Each row has a hidden value. The values are split into ranges, and the grade after each row names the range that its value falls in. Each part has its own value, ranges and names.
[ 346 -288    4 -374 -356  167 -137  -55 -190 -274  264  295 -268 -255
  638  -77  -40  148 -198 -127  -47 -220  -59  203 -350  124  -51 -168
  252 -368  163   -9 -116  102   77   -2   57 -375  320  -49   16  -10
  108] | Mc
[ -69  -75   83   62  -40  -12  -42   76   33   77  -19   37  -72  -19
   26  -34   94    9  -65   77  -30   22  -55  -91   54   -3   26  -31
 -131   21  -15  -81   41   -1   75  -40   41   89    7  -41  -35  -62
  107] | TJ
[-103  -20   17   14   15  -62   -6  102   11   53  -71   57  -85  -26
  151 -106  153   48  -64  107   37   98  -54  -99   35    6   34   96
 -125  -49  -48  -29   46  -80   23 -101   36   27    4  -20  -17  -77
    6] | Jq
[-111  -11   71  -19   50  -63    1   -1   18   97  -71   84  -40    0
   37  -55  136  -12  -42  100   35   44  -61 -114   98   41  -19   69
 -177  -11  -53  -24  -20  -73   29 -122   59   52   35  -46   11  -49
    3] | Jq
[ -92  -47   81  -53  102  -86   10   13  -60  131  -42  -45  -16  -13
  149  -90  126   13  -25  138   42   48  -32 -136   37   10   15   43
 -143   17  -76  -72  -32  -88   43  -14   35   70   67  -73 -121  -50
   13] | CZ
[-140 -158  -83  -97   28 -137   31 -122   16   -6   69 -250    3 -108
 -150  243    8 -103  -42 -308 -221   -7  122  104  155 -197   82   32
  201   69 -106 -114    9 -239  -43  -12   71 -179  -35   26   32  148
 -109] | Mc
[  21   15 -134 -148 -308  -32 -477 -190 -113  287   98   10  -68 -202
  -49  100   -7 -100  -41   66  -51   82 -216  319  257  257  198  126
  -30   -5 -156   71  -28 -299  -77   22  -53 -252  155  332  -26 -128
  -42] | Zt
[ 259  196 -271 -248  241  153  500  133 -333 -203 -180  -12  159   59
   67  -20 -172  196  201  -13 -188 -142  -45   95  -75   -6 -169  250
  351 -283  343  -21 -155  -10   99  -44 -118 -341  131  137  180   89
   -3] | Jq
[ -57    8   53    2   56  -28   35   68  -54   74  -73   32  -30   21
   86  -94  104   34  -30  138   22   30  -62 -126   34    5  -23   41
 -119   -7   -1  -65  -13  -28   82  -37   20   67   44  -34  -53  -60
   54] | Mc
[-168   30   11   75   34  -91  -15   68   59   90 -100   54  -41   52
   70  -86  149   -7  -81  101   47   79  -40 -112   72  -18   42   72
 -120   55  -56  -19   63  -96   75  -90   75   66   -9  -47  -10  -57
  -49] | Qz
[  11   78  -44   41 -130   -9   48  105  -20  -40  -46   83 -141   25
   54  -66   98   66  -92   82  -99   25  -78 -146   27  -71  -30   -5
    1  -79   16  -86   54  -20  119  -79   46   26   38   50  -58 -111
   57] | Zt
[  30  115  -54   30  -85   -9   75   59  -20  -49  -40  150  -74   87
    0  -32   89   57  -87   84  -74  -45 -107 -105   66  -34  -62   36
   19  -90   24  -32  -20  -21  140  -91   58  -46   67   69  -39  -38
   -6] | Qz
[ -47   52   17  215  -64   29   13  183   77  -89  -13  167  -80  108
  -71  -39  133   71 -137   21  -13  -23  -61 -107   93 -104  -42   49
  -49    1   12  -45   -4   46  114  -85   43   58  -46   54   -2   -1
    5] | Lc
[ -59 -132   97   12    3    3   25   64   -6  104   21    9  -92    1
   79   12  109   76  -54  148  -24   90  -67  -89   37   31   98  -14
 -164    7   -6  -51   41  -31   74  -75   20  138  -22 -112  -84  -80
  147] | Ng
[-39   1  75  65  -5  12 -25 107  17  39 -16  81 -81  57  32 -59 109  23
 -63  61  19 -45 -38 -85   8 -50 -81  22 -48  29  16 -78 -29 -19  95   5
  49  45  42   6 -34 -15   0] | CZ
[ -91   48   11  155   -7   30   37  140   68  -83  -43   97 -103   58
  -38  -14  118   66  -97  -26  -57   49  -16 -116   80  -72   27   21
  -57   13    9  -12   45  -29   76 -164   62  122  -46   -6   97  -57
   -9] | Qz
[ 132  207 -326 -193  -12    7  167 -114 -335   16 -186 -206   94  -16
   40   40 -187   59   25   86 -282   26 -182   58   62   30  194 -111
  248  -59  218  -56   86  -71  266   23   -3 -128  116  111    1 -153
  176] | Zt
[-42  -5  47 -23 -42 -17 -46  48 -26 102 -46  19 -75 -19  39 -62  65 -27
 -10  75 -31 -13 -36 -65  11   0 -61   8 -44  10   3 -96  16 -63  70  10
  27  10  82  13 -14 -62  40] | CZ
[ -67   90 -261  -78  -80 -177  127  -96 -365 -218   28 -305   20    6
   47   59  -31   -4 -102  -79 -261   49   68  -53   -2 -225  166 -128
  417  -16  -88 -111  121 -158  255   79  -42 -163  103   21 -149   42
   -5] | Lc
[ 284  288 -286 -275  229   75  519  -23 -373  -72 -239 -133  295   28
  -22  -50 -252  121  237   94 -308 -142 -110  -64  102   68  -84  133
  205 -246  250  -76 -170   26  129  -45 -103 -212  218  133   26  -38
   98] | Mc
[ -20   -3   48   79  112   37  158  160   41   -2  -92   80   49   92
   -3  -72   38   40    5   39  -16 -102   -8  -94   12  -56 -114   67
  -35    3  106  -88  -45   68  102  -19   34   15   14  -49   31   47
   30] | TJ
[-141   16   72  201  -23   37  -77  138  112   14    1  107 -114   96
 -113   12  142    5 -105  -36   32   27   17  -55   92 -102  -40   72
  -75  143  -16  -35    2  -67   46  -77   51  134  -69   13   71   -7
  -78] | Lc
[  -7   75   31   73  -21   16   70  114   24  -67  -46  170  -65  109
  -22  -65  100   28  -70   30  -14 -106  -39 -117   14  -83 -161   38
   17  -41   55  -69  -47   28  135  -46   64  -19   58   28   20   25
  -27] | Zt
[ -26   89   26   98  -11  -24   35  122   47  -85  -38  110  -79   76
   38 -102  127   44  -91   13  -41  -78  -31 -175   30  -92  -87   -2
    1  -54  -16  -66  -22    2  123  -60   97   28   76   40  -14  -22
  -57] | Jq
[ -16 -137   69   47  -37   39   44  110   78   71   53   73 -105   27
   56   41  103   95  -77   78  -34   38  -52  -42   45  -11   50   50
 -117    2   18  -49    2  -24   35  -85   38   78  -48  -70  -78  -38
   77] | Ng
[ 136  -66   12   54  -72  275  198  132  -10  -83   54  166 -171   58
  -24  149   -1  226  -91    3 -138   75  -78  -17   41   -8   55   -3
  -93    1  235   -6  -41   71   57 -246   -3  220 -119  -98   83 -130
  195] | SN
[-108 -324  186 -107 -302  115 -465   47   72   31  130  337  -48 -294
  335 -254  -80 -243   36 -188  191 -153  247  305 -237  296 -175  129
  -13   10  -53   41   -2  -11 -197   16 -114 -280  292 -132  400   66
 -133] | TJ
[ -23  -22   40   16   43   -2  176   42  -32    1  -21   26   38   62
  -38   -3   28   21   -4   54  -89  -44   10 -137   71  -36  -53   29
  -55    0    9  -85  -47   19   85  -73    2   54   41  -93  -48   14
   56] | SN
[ -41  -73   59   81  -92   32   -9  130   74   57   12   51 -137   18
   18    2   87   34  -71   36  -62   17  -16  -70    7  -64  -13   -8
  -55   46   25  -99   55  -27   69  -36   46   88  -19  -35  -35  -62
   65] | SN
[ -91 -164  -46  -69 -367 -215 -544 -221  361  442  104  -25   81 -320
  224 -126  -38 -272 -109  -85  -74  -48   -2  113  316  237  254   81
 -242  129 -405  -37   -4 -240 -265   15  171 -161  250  105 -211 -182
 -258] | SN
[-189 -222  -60  -39   34 -110 -149   42   81   99  101 -101  -83  -55
   43  169  146  -32  -97 -195   64   56   71  289   43 -154   65  260
  169  101  -92  -23   -4 -320 -104   69   42 -291 -111   85    4  205
 -245] | Lc
[ -74  -86   69   45  -19    4   53   57   29   95   -4    8  -48   22
   -5   14   60   23  -32   95  -71   53  -19 -102   67    6   58   -9
 -131   53   -4  -68   47  -23   69  -82   20  138  -13 -109  -43  -70
  107] | Ng
[ -18   13  -26   15  -78   20   17  114  -59    2  -33  105 -129   -5
  129  -70  115  100  -84  125   -2  110  -84  -71   21    9   31   84
  -80  -67   14  -21   34  -48   52 -118  -11   35   -1    7  -26 -112
   61] | Zt
[ -71   49   25  100   -8  -12   -7  101    3    3  -62   96  -57   56
   19  -77  119   40  -89   89   10   21  -75 -113   67  -28   -5   25
  -89    3    1  -39   14   -4  111  -70   43   69    9   10   -5  -53
   30] | Zt
[ -42   34   74   62   47   -5   35   90    9   14  -55   64  -23   54
   -9  -76   90   10  -33   50  -14  -65  -31 -139   49  -46  -93   13
  -68    4   10  -85  -45   10   97  -24   52   58   60    2   -8  -12
   11] | Mc
[ 215   60 -100 -216 -251  107 -273  -72 -186  250   79  -75 -129 -171
   23   63  -95   16   84  109 -196   -6 -195  201   86  218   88   16
   69  -76   17  -33  -41 -221   -4   91  -60 -146  238  311  -62 -215
   72] | Nt
[ -74 -114  131   10   55   -5   16   34   29   91   13  -14  -38    6
   49  -12   74   13  -21   59  -36   -6    1 -108   30   12   33  -44
 -126   49  -17  -71    0  -25   69  -40   56  132   42 -121  -31  -38
   68] | Ng
[ -35 -354 -143 -156 -168  -95  -71   24  163  219  254 -108 -176 -173
  101  300  142   77  -99 -134  -82  185   22  324  168  -88  177  424
   58  -25 -203  -27  -39 -424 -327  -62   -8 -336 -166  129 -241   96
 -213] | Nt
[-106 -100  104   56  199  -67   97   65   81   47  -32   -2   89   37
   73  -58  109   22  -50    9   37  -53   16 -128   95  -49    3   70
 -149   41  -54  -63  -91    3   24  -47   84   59    5 -113  -67   67
  -41] | TJ
[ -96 -225  105  -70  254  100  108  193  -30   28   73   53  -28   79
   -2  125   99   46   93 -118  169  -67  150  262 -134  -93 -232  372
  148   62  120  -12 -161 -179  -93   60  -94 -232  -75  -44  172  318
 -192] | SN
[ -54   63   46   83   40   -5   70  104   16   -4  -79  108  -26   86
  -14  -82  104   26  -50   73    3  -38  -43 -146   60  -49  -92   49
  -79   -2   23  -64  -33   15  105  -66   48   60   30   -6    5  -16
    3] | Lc
[   8   75 -169 -229  -77  -64  -33 -195 -335   68   46 -262   44 -138
   57   40 -102  -48   53   -6 -211   97   35   30  116   67  162   22
  139   20 -140  -39  -22 -264   -1   -2 -104  -77  209   68  -84 -118
  -44] | CZ
[ -50  -28   45   29  -88   -7  -30   55   14   68   -3   78  -87   -9
   38  -44   93    5  -66   75  -21   34  -33  -91   65   -1  -19   42
 -113   13  -40  -66    1  -43   31  -72   19   59   32  -21  -49  -74
   34] | CZ
[ -92   16   66  209   -5  -35  -51   73  154   12  -29  102    4  103
 -120  -11  110  -22 -147  -15  -16 -101  -69 -110  159  -98  -11  -44
  -95   92  -18  -74  -26   54  141  -23  134   79  -19   22  -31   29
   -7] | Mc
[ -43  -85  109   73   -4   27   49   92   67   47   11   63  -57   50
   -9   -3   74   31  -43   59  -52  -34  -17 -109   34  -21  -17  -26
 -102   30   23  -80    5   24   93  -51   52  112   11  -88  -26  -23
   82] | Ng
[-145   76 -158  -41  290  -14  455   75 -201 -255 -179 -286   75   63
 -163  122  -78   20  117 -246 -283   36  208  -75  -40 -267  -14    2
  352   25  166 -106  117 -116  147 -103  -28  -21  -65 -112  295  115
   -7] | Qz
[-10 -18  35  55 -42  21  28 102 -21  36  -2  45 -58  45  31 -32  63  44
 -48  89 -48 -16 -44 -80  17 -28 -17   2 -35  12  23 -79   5  -4 109 -10
  13  50  36 -19 -67 -39  65] | SN
[-142 -204 -106   30 -193   36 -222  158   34  121  168 -230 -280 -136
  225  107   66   81  -90 -132  -87  299  151  202  -64  -98  307  127
  138  199  -97  -27  205 -374 -135   -2  -40   52 -113    0  -30 -143
 -134] | Ng
[  79 -188  -60 -249 -209 -130 -253   32  127   87  227   -4 -290 -224
  382    9  201   45 -117 -156  -25  -51    7  170  -45  -79  -44  245
  183 -207 -227  -71 -103 -371 -223   70  130 -429  158  256 -222   39
 -340] | Jq
[  11   60 -134  113  -26    7 -205  -17  -36 -120   88  -44  108   20
   44    5  -53    4 -163 -210  -65 -165  -19  156  119  -48  180  -50
  221   99  -31   28  -91  -52  134   96   85 -147  128  159   13   74
 -188] | Lc
[-29 -35  55 112 -35  43  54 151  89  37 -16 130 -76  80  -2 -19 100  56
 -81  63  -5 -16 -41 -81  42 -62 -61  64 -93  35  50 -74 -13  20  71 -60
  44  69 -39 -33 -40 -17  35] | TJ
[ -59    3   56    1  -80   10  -20   87  -52  109  -33   72 -101  -21
   49  -89   93    6    2  149    0   92  -20 -109   34   46  -52   96
 -145    4  -44  -63   19  -75    3  -80  -51   89   50  -21  -26 -119
   52] | CZ
[-105 -114  -69  -47   21  -62 -183  -84  -61   99  119 -265   48 -201
  158   32   -7    3  -47 -136 -102  158   83   73  197   61  351   75
  -55  119 -243   21  -27 -264 -160  -65  -15   49   66   12  -70 -104
 -140] | TJ
[ -55   68   12   89  -25   16   24   70   27  -11  -42  115  -84   75
  -18  -25  108   46  -95   44  -25   21  -56 -114   88  -38  -10   27
  -76   22   12  -23   -6  -33   93 -125   64   98    2   -2   23  -67
  -10] | Jq

[-174   26   39  224  187   16 -269  211 -509  -48 -164 -252  277  -97
   35 -523 -177  -11  128   13 -341  -98  244  357 -273  -68  -87  -53
  -56  250  186  248 -171 -207  132  -34   64   42  -62  162   87 -286
   17] | K
[   1  -35  415 -301   78 -190  245  165  -49  279   79   -9  -30   33
 -109 -100 -533   15  -51 -107 -152  -18   73  149 -135 -418  207   -2
 -142  235  197  263 -420  -38   99 -155  -55  257 -128 -238  107  -79
 -153] | K
[ -48  220  157 -318  218 -254  134  387  -47  103    1   14 -133   -6
 -346   70 -596   92   24 -228  -22  206    6  549 -109 -466  358  125
  213  243  361 -143 -180  236  192 -202  -17  142  143 -348  326   40
 -244] | D
[-393 -314  221  142 -237  -58  345   57  206 -101  -49 -260  291   61
  372 -357  -66   47  -91 -134 -284  -10  119   99 -208 -200  -39   71
  299  312    5   44 -310  447   68  148 -523  -39  -22 -153   26  -16
   86] | G
[-197  104   -1   94  100 -126  -98  107   60 -212 -195  206   17  188
   13  119   71 -132  429 -278    3  -45  -49  -26 -110  114 -194   25
  195  -81  120 -355  281   70 -110  114  259  -36  174   28  288   80
  -21] | Q
[  86  222    9  356 -144  186 -247   18 -368 -100 -114  -33  -92  -91
 -271 -148    9 -300  281  203  -39 -286   73 -127 -124   57  -31  -77
 -138   -5   -7  297   45 -317  -77 -174  228   15    5  384  121  -50
   72] | G
[ 203  -47  -56  254  378 -134 -388  191 -219  -73  -27 -240   93  -79
  -40 -137   29  -76  206  124 -236 -131   92  160 -175  198 -372   43
   46  126  267 -134  143 -279 -128 -152  378  140  162  446  267 -270
  -92] | X
[ 199  122  -54  329  -47  237  208  -94  291   71  -81 -153 -319 -219
   77   56  113  119 -267  255  289  114 -134  -91   58 -370  423  203
  175  -16 -201  190 -331  587   63 -163 -494   19  172  101  418  222
  -26] | K
[  76  179  398 -215  293 -192  142  346   12  182 -128   91 -264  -19
 -272  345 -534 -178  315 -107  -92   52   50  159   17 -491  243    1
  -79 -107  206  195 -357  120 -192 -130  285  131  -91 -342  244   26
 -359] | U
[ 265 -215  -14   66   57 -252 -268   82  171  164  156 -274 -174 -109
   29  -92  148  410 -451   37   24  105   19  241 -187 -136  225  -10
  248  327 -119   65 -165  201   87    7   98  119  114  167  185 -320
 -162] | Q
[ 171   37  219  234  151  145 -177  -20 -441 -196 -219   61    9  215
   -3  134   22 -346  680 -144  205 -185  -51 -418 -224  128 -266   73
 -238 -135  267   18  129  -94 -115  119  120   11   46  367  521 -152
  186] | T
[  22   37 -247   96  -70  214  253  -55  493  -24   -5  191 -320   77
   54  427  138 -117   72   48  252  177 -138 -182   41   21  112  117
  376 -225   61 -298   79  647  135  -70 -566  -80  314 -119  351  342
   54] | S
[ 120 -142 -121   14 -196 -324 -216  -47  165  -54  217   96   25   78
 -137   -9  159 -162   88   84  -35 -221   44 -139 -185  215 -307  -94
  164  131   85 -190  317 -253  -20 -148  376  130  108  314  120   -4
  -28] | U
[-196   11  135  211  -69   33 -136   14  -16  113 -103 -301   23 -166
   81 -391 -130  -59  -71  -38 -364 -101  148    1  -58 -311  245 -244
 -177  186 -316  398 -475  -92  -22   19  132  218  -60   31 -176 -220
  -39] | U
[ 151 -133  194    7   15  -45  -23  265   87  151  194 -190  -61  -18
  -94   14 -253  -87   68    0 -260   80  267   18 -117 -328  203 -138
    3   64   59  310 -484  198   49  -98   61  261 -103  -56    3 -304
 -212] | U
[-187  118  137  287 -159  343  315 -109  264  114 -222   47 -158 -135
  170  -96   13 -144  -77  278 -226 -176    2 -137  185 -153  116  -25
  -89  -99 -299  424 -332   89  -91 -123 -296   32 -106 -116 -117  307
  -29] | X
[ 135    1 -157   22  175  -54 -234    3  107   59   40  263 -197  151
  -58  313  163 -213  309   -6  -22 -111  -24 -220  -41  358 -292 -116
  -15 -229  146 -254  298 -224  -97  -80  322   87  153  207  219    2
  -48] | K
[  67  124   44 -104   52  -82  -31  155  -83  244   67 -252  -82 -274
 -279 -190 -537 -151 -139  205 -283    9  180  318   44 -578  383 -154
 -180  267   46  416 -536  -68  223 -343   39  345  -52 -174   49    5
 -235] | T
[-457    4  -32  -35 -204   61  366 -189  532  298 -287  192 -219 -178
  325  -64   64   21 -371  259 -235 -115  -58  180  118  -90  112  -75
  169  -38 -328  279 -174  153    8  -50 -422 -204 -117 -464 -296  473
  -28] | G
[-361  -40  -13 -263  228 -263  -56  309   78   58   49 -171   60   80
 -122  -66 -524  -62   86 -446 -434  188   98  394  -99 -196  126 -208
  147  287  228 -379 -178   90  164   28   22  249  291 -367   21 -171
 -122] | S
[-102   73  311   48   43  336  258  -14 -191  178 -175  278 -222  175
   26   71  -82  -58   76   49 -161 -272 -107  -77   27  330 -168   39
 -237  -69  124  177   32 -327 -104  -62 -259  -62  -70  -19   55  113
   90] | K
[  56   85   20  -16  177    6 -184 -138   96  300 -305  132 -369 -244
  -28  -49   54  173 -384  403  -68 -216 -176  304   -6  173  -50  -32
   31  145 -194  309  178 -366  -36 -110  115  -86   33  -90 -226  102
  -73] | S
[ 185 -194  -30 -205  141 -414 -131   62  330  182  282  -29   35   29
    0   33  -94 -136   78  -12 -193  -40  102  -70 -142  -42 -210  -88
   53   95  179 -200  -15 -150   17 -223  373  376   76  150   86 -141
 -169] | X
[ 278   21   18 -140  200   -5  178   50   -2  381   43   44 -425 -211
 -277  330 -386 -124 -206  429   59   -3  -14  113   71 -269  226  -46
 -118  -60  208  337 -321   51   21 -348 -306   14   27 -203  359  247
 -210] | S
[ 115 -170  -83  105   84 -346 -275   75   17 -128  159 -365  207  -73
 -115 -200 -154 -204   75   49 -294 -112  102   82  -43 -133 -202 -102
   18  382  133 -184  -44 -174   20 -160  365  385  214  253  271  -94
 -149] | T
[  56   12 -224  229  297  233  -35 -173  151  178 -285  -96 -129 -166
  493   48  242  -98   99  195   88   85  -24 -124   -6 -129   35   93
  -63 -263  -36  139 -252  359  112  -36 -373  -21   13  108  359  108
   85] | T
[-184  -72   42  443  -15  233  246  -72  381 -159 -319 -138   30  -75
  430   20  197 -264  261  140 -111  -42    3 -259   35 -124 -131  118
  200 -192 -152   84 -208  529 -185   78 -367  -93   47   -7  138  221
   50] | G
[ -59  184 -280 -320  223 -266 -253   33  199  470  -75   19 -372 -298
 -103    0 -211  183 -408   70  -71  166   -1  520    5 -366  490 -213
   39  112 -134  133 -233  -16  270 -188  150  110   69 -333  -11   59
 -236] | S
[-252  129  154  100   26  374  339   58   94  235 -284   39 -235 -189
   58 -161 -181   78 -299  341 -324 -132  -48  375   12  101   26  109
  145   90  -18  324 -114  -19   16 -196 -574 -173   -6 -265 -319  185
   38] | U
[-195   11  114  233  147   23  139   86   13 -371 -301   59  230  223
  266   69   61 -342  763 -273   94  -39  -49 -238 -287  108 -435  292
  288 -169  367 -425  261  367 -141  126 -159 -132  185  172  435   59
  207] | G
[-169 -226 -115   30   14  -63  -34    4  207   49  144 -145   54  103
  148 -218   63  137 -252 -103 -359  -62  -38  172  -80  344 -233  -43
  201  348   71 -392  145 -125  120  -36 -170  168  294  114  -24 -105
   71] | D
[  -7  257  -79  -84  256 -266  -80  242  -74  153  -76 -117 -204 -255
 -340   20 -394  -81  -46  119 -175  -18   -3  491   27 -285  172   -2
   61  147  200  -63  -99 -145  -51 -353  234   89  166  -68  286  155
 -264] | G
[-243   12  108  201  -98  -28   43   94   -7  -72 -357   21 -185  -77
   68    8   86  267 -155  -41  206   86  -36  286 -216 -235  320   52
  391   64 -151  237 -115  555  -39  279 -299 -442   12 -261  244   67
  -24] | U
[-116   95   90  128  415  -51 -157   87 -307  131 -151 -202   42  -61
   46 -194 -231 -195  222  -95 -407 -203   16   37   10   32 -179 -106
 -390   50  146  -57 -169 -505 -211 -137  291  236   97  251  254 -118
  -46] | X
[-328   20  190  333  170   45  173   48   73 -263 -474  -97  189   16
  412 -248  128  143  117 -109  -77  -49 -127  224  -80  -40 -197  323
  308  160    9 -151   61  342 -108  185 -230 -156  110  -24  279  160
   47] | K
[ -94 -223  406  203 -319  330  494  -90  325  103  -96   25 -168   91
  299   55   92  -20 -117  145 -131 -146  -17 -264   20  -25   32   66
   59  -17 -202  416 -335  347 -110   90 -584  -87 -174 -164 -106  111
   62] | G
[ 296  -51 -300  126  -72  -75 -194  170  156  -88  426   18  -94  166
 -240  282  112 -230  274  -46   -1   69  150 -225  -47  102  -47  -95
  148 -103  241 -358   73  140   96 -228  184  273  235  360  455  -74
 -119] | Q
[  61  100 -298  -29  -96 -232  -10   67  303   76  233   10 -190 -141
 -327  133 -177 -156 -105  135   12   70   54   53   39 -293  255 -141
  184   37   31 -133 -112  163  104 -325   53  185  242  -27  303  254
 -208] | Q
[-464 -132  166  161  -94 -123  269  -11  111 -116 -269  -89  195   -9
  286 -220  -86  -84   63 -101 -169  -88   25   39 -126 -219  -59    6
  166  122  -40   44 -199  290 -113  166 -297 -157    6 -198  174  196
   43] | U
[-118  215  -88 -116  111 -218 -134  311  319   19 -147  128 -292   12
  -76  219   36  297  -25 -287   60  275  -44  541  -81 -194  346   95
  526   41   -6 -287   90  471  101   57  199  -85  159 -282  151   -2
 -243] | U
[ -90  114  -58 -112 -287  -67   30  -21  -35  149  -71  157 -128 -146
 -157 -168 -119   81 -287  261   61  -67   68  384 -106 -272  289  -30
  137  227  -29  404  -87   49  339 -168 -176  -97 -150 -240   32  248
  -63] | T
[ -98  110    0  115   19 -285 -157   41 -271 -139 -235  -89  121 -198
 -196 -195 -255 -227  151  169  -15 -158   80  217  -82 -406   36  -69
  -28  203   73  239 -100  -77   -4  -90  250   -7  -12  -38  383  225
 -142] | T
[ -38 -185 -333   73 -274  -88 -281  -22  125  -94  283  -10  -47  228
  -30  -40  319  133 -148 -212  -45    3   -6   42 -151  386  -63 -131
  293  271   22 -461  317   19  265   60  -23   87  311  258  189 -138
  113] | S
[-508 -100  194  178  -30  111  372   98  191 -225 -196   22  196  223
  247   -9 -173 -265  390 -321 -275    2   47 -180  -20  -83 -130  -35
  133  -55   70 -189 -182  400 -105  217 -377  -16  124 -278  153  163
   61] | K
[ 242   -2  111  -19 -287  -34   81  173 -232  106  395   40 -338  141
 -558  233 -227  -26 -134    1   42 -114   14  -28  -39   21  245 -105
  -67  168  219   22  -94 -140   -1 -246  -63   93  117  176  449  -13
  -98] | U
[-111   86  405  276  242  261  102  199  -75 -339 -412   -6  141  162
  103  -50 -126 -191  568 -115 -194 -125  -63   30 -101  133 -395  284
  173   70  223  -95  185  112 -142  111  -29   32  117   -2   32  -60
   59] | S
[  79 -138  -55  403  -48  124 -157  -49   18  -87  100 -242    7   71
  122  -47  215 -221  208  -43 -169 -138   54 -407  -46  161 -152 -114
 -110  -23  -56  -92 -105  -34 -139   -4   47  196  169  476  267 -184
   90] | U
[ 119 -151  248  230 -185   -3 -317  -31 -369   90  -21  -20  -91   36
  -52 -264  215  221 -235  137 -119 -330   75   33 -173  205  -38 -168
 -184  269 -193  513  -29 -455  -73  106  302  -27 -209  292   -2 -295
  -25] | Q
[ -39   99  145   -1   60  314  253  -62  352  406 -194  141 -566  -78
  116  222   10  233 -418  142  -86   16 -184  110  231  -43  363  -18
  -33  -66 -303  292 -285  154  -18  -38 -367  -19    7 -330  -94  185
 -113] | D
[  16  -92 -266 -135  312 -318   15  299  583  206   76 -141 -227 -154
   85  367 -105    8  -77   29 -219  330  119  406   87 -331  188  -28
  411  -92  132 -265 -280  583   23 -158  -15   77  158 -326  261  106
 -398] | G
[   9  158 -105 -303  378 -402  -87  135  114  236   30   77  -97 -101
 -185   39 -331 -108   62   -4 -168  -45  -49  304  -71  -51 -130   15
   39   87  324 -340  139 -332   -6 -370  348  229  205    8  196  102
 -182] | X
[ -10   56  231  223  112  117  -73  146 -402 -173 -257   31  121  105
   58 -136   -9 -108  478  -82  106 -105   63  -28 -420   85 -219  199
  103  -28  312  107  115   71  -21   73  -78 -171  -35  247  266 -225
  183] | U
[ 363 -113  300  364  -49  -52 -214   92 -371 -186   18 -178   54   60
 -106 -110  126  -32  216   98   94 -243   64 -167 -252   21 -179  121
  -47  175  126  238    2 -114 -173   -9  282   58  -59  541  434 -279
  -17] | U
[-172  148  319 -244  256  -56  140  272  192  182  -41  105  -39  136
  -28   -3 -388 -121  252 -254 -532  -81   24  218   71   -3 -131   13
  -81   82  184 -171  -69 -301  -60 -189  316  380    3 -194 -220  -68
 -190] | X
